Below are the code and all the weights of a small trained network. Each question names an input and a target symbol and asks about switching units off, where a switched-off unit gives its printed mean instead of its output.

import numpy as np


def w(rows, s, z=0):
    codes = np.array(rows[::2]) - 128.0
    scale = np.full(codes.shape[1], s)
    scale[-1] = z or s
    return codes * scale


def f(y):
    return np.maximum(y, 0)


def softmax(a):
    e = np.exp(a - a.max(-1, keepdims=True))
    return e / e.sum(-1, keepdims=True)


def log_softmax(a):
    a = a - a.max(-1, keepdims=True)
    return a - np.log(np.exp(a).sum(-1, keepdims=True))


def net(x, mask):
    ids = ['ΣΨβεηθμξτω'.index(c) for c in x.split()]
    T = len(ids)
    res = E[ids] + P[:T]
    r = res
    for j in range(3):
        rows = slice(4 * j, 4 * j + 4)
        q, k, v = (r @ M[0][rows].T for M in (Q, K, V))
        z = softmax(np.where(np.tri(T) > 0, q @ k.T / 4**0.5, -1e9)) @ v
        o = O[0][rows]
        res = res + np.where(mask[j], z, o[:, -1]) @ o[:, :-1]
    y = f(res @ A[0][:, :-1].T + A[0][:, -1])
    res = res + np.where(mask[3:15], y, B[0][:, -1]) @ B[0][:, :-1]
    return log_softmax(res[-1] @ U[:, :-1].T + U[:, -1])


Q, K, V, O, A, B = {}, {}, {}, {}, {}, {}
E = w([
[184,164,160,70],'Σ',
[217,193,146,10],'Ψ',
[114,171,127,123],'β',
[119,174,140,219],'ε',
[65,159,124,143],'η',
[121,174,130,112],'θ',
[183,211,105,155],'μ',
[127,174,129,112],'ξ',
[93,170,96,62],'τ',
[102,165,124,129],'ω',
],0.013)
P = w([
[98,173,212,84],'0',
[174,18,140,158],'1',
[73,109,74,128],'2',
[155,254,157,184],'3',
[183,70,22,124],'4',
[83,121,90,140],'5',
],0.016)
Q[0] = w([
[137,218,48,164],'H1',
[123,157,58,130],'H1',
[137,144,188,156],'H1',
[70,131,175,144],'H1',
[74,185,175,138],'H2',
[96,171,187,97],'H2',
[121,141,125,133],'H2',
[147,21,105,203],'H2',
[8,97,110,155],'H3',
[74,116,218,144],'H3',
[162,238,130,105],'H3',
[61,7,116,102],'H3',
],0.014)
K[0] = w([
[168,151,70,228],'H1',
[172,140,109,169],'H1',
[62,85,107,163],'H1',
[122,61,73,101],'H1',
[138,79,132,92],'H2',
[91,77,119,119],'H2',
[122,127,119,125],'H2',
[135,156,194,137],'H2',
[187,33,105,131],'H3',
[142,83,254,103],'H3',
[151,156,146,151],'H3',
[121,83,103,79],'H3',
],0.017)
V[0] = w([
[177,162,48,164],'H1',
[154,121,124,97],'H1',
[45,120,134,153],'H1',
[157,140,142,193],'H1',
[157,163,149,116],'H2',
[245,122,134,135],'H2',
[95,155,180,113],'H2',
[136,177,191,206],'H2',
[113,99,101,144],'H3',
[139,118,160,127],'H3',
[106,173,74,155],'H3',
[93,152,74,159],'H3',
],0.012)
O[0] = w([
[42,140,163,160,159],'H1',
[103,83,104,108,90],'H1',
[201,220,104,64,124],'H1',
[138,131,178,138,197],'H1',
[108,110,157,168,203],'H2',
[114,61,145,99,29],'H2',
[126,141,141,254,253],'H2',
[167,109,244,173,203],'H2',
[171,168,155,163,79],'H3',
[93,111,142,139,118],'H3',
[171,107,91,146,184],'H3',
[213,136,64,148,151],'H3',
],0.0077,0.0044)
A[0] = w([
[171,2,107,111,150],'N1',
[161,228,146,110,103],'N2',
[161,81,80,50,3],'N3',
[86,155,145,94,73],'N4',
[119,185,77,144,131],'N5',
[223,104,126,62,22],'N6',
[254,115,138,117,55],'N7',
[71,120,78,107,58],'N8',
[105,176,161,114,191],'N9',
[210,136,177,194,167],'N10',
[156,31,141,189,33],'N11',
[176,59,24,176,170],'N12',
],0.012,0.0051)
B[0] = w([
[93,70,189,163,159],'N1',
[47,96,125,145,195],'N2',
[97,87,200,97,138],'N3',
[153,166,109,153,150],'N4',
[115,143,160,98,192],'N5',
[48,93,102,141,137],'N6',
[160,205,122,133,170],'N7',
[179,127,74,97,162],'N8',
[130,134,171,170,181],'N9',
[113,135,78,56,247],'N10',
[114,127,181,45,186],'N11',
[160,95,106,252,178],'N12',
],0.011,0.015)
U = w([
[172,63,112,93,244],'Σ',
[87,34,112,36,94],'Ψ',
[191,109,148,106,145],'β',
[128,173,233,176,205],'ε',
[197,139,131,110,139],'η',
[185,162,163,29,39],'θ',
[148,71,55,236,144],'μ',
[129,58,149,122,83],'ξ',
[163,225,1,79,105],'τ',
[92,43,138,167,1],'ω',
],0.0094,0.0072)

Each question gives the input, a string of symbols that net reads in full, and the target symbol t.
The units are the heads (4 rows each of Q, K, V and O) and the neurons (one row each of A and B). Each row of codes is followed by its name. A weight is (code - 128) times the scale printed after its matrix; where a second scale follows, it is the last column's (O, A, B and U).
mask holds one flag per unit, heads first, then neurons. A switched-off unit (its flag False) gives its mean, the last column of its rows in O or B, instead of its output. The means were averaged over made-up inputs and are rounded, as every weight is.
A unit's drop is (log p(t) with every unit on - log p(t) with that unit switched off) / (log p(t) with every unit on - log p(t) with every unit switched off).
The circuit of an input: a set's keep is (log p(t) with only the set's units on - log p(t) with every unit switched off) / (log p(t) with every unit on - log p(t) with every unit switched off). Starting from the 12 units with the biggest drops (on a tie, the unit counted first), units are removed one at a time, each time the one whose removal leaves the highest keep (on an exact tie, the one counted first), for as long as the keep stays at least 0.8.
units of the circuit, in order: the units of the circuit, biggest drop first
k most important neurons: the k neurons with the biggest drops, biggest first
heads that matter: for each layer, one digit per head in row order, 1 if its drop is at least 0.15 and else 0, layers parted by /
input Ψ τ μ μ ε, target Ψ: units of the circuit, in order	H2, N10, N11
input θ Σ ω τ τ β, target τ: units of the circuit, in order	H2, N8
input τ θ η, target τ: 3 most important neurons	N8, N1, N12
input τ τ ε Ψ ω, target ω: units of the circuit, in order	H2, H1
input ξ ω θ ε θ, target θ: units of the circuit, in order	H2, N10, N11, N7
input β ε ξ, target ε: units of the circuit, in order	N10
input τ ω μ ε ξ, target θ: heads that matter	110
input τ Σ ε ε μ, target θ: units of the circuit, in order	H2, N10, N11
input τ ω θ ε Ψ, target θ: 3 most important neurons	N7, N10, N11
input β β Ψ τ θ, target μ: 2 most important neurons	N12, N5
input Σ τ ε ε ε, target θ: heads that matter	110
input ω Σ ε η τ θ, target τ: heads that matter	010
input ε ε ε Ψ η, target ω: 3 most important neurons	N11, N12, N1
input τ Ψ η η, target τ: heads that matter	101
input τ η τ Ψ ε, target ω: most important neuron	N11
input τ Ψ η Ψ Ψ, target ω: units of the circuit, in order	N1, H1
input ε ε θ, target ε: heads that matter	101
input η μ ε, target ε: heads that matter	101
input τ β τ Ψ τ, target ω: heads that matter	110
input η ε ε η τ θ, target τ: units of the circuit, in order	H2
input η β ω μ ξ, target Ψ: units of the circuit, in order	H2, N11, N10
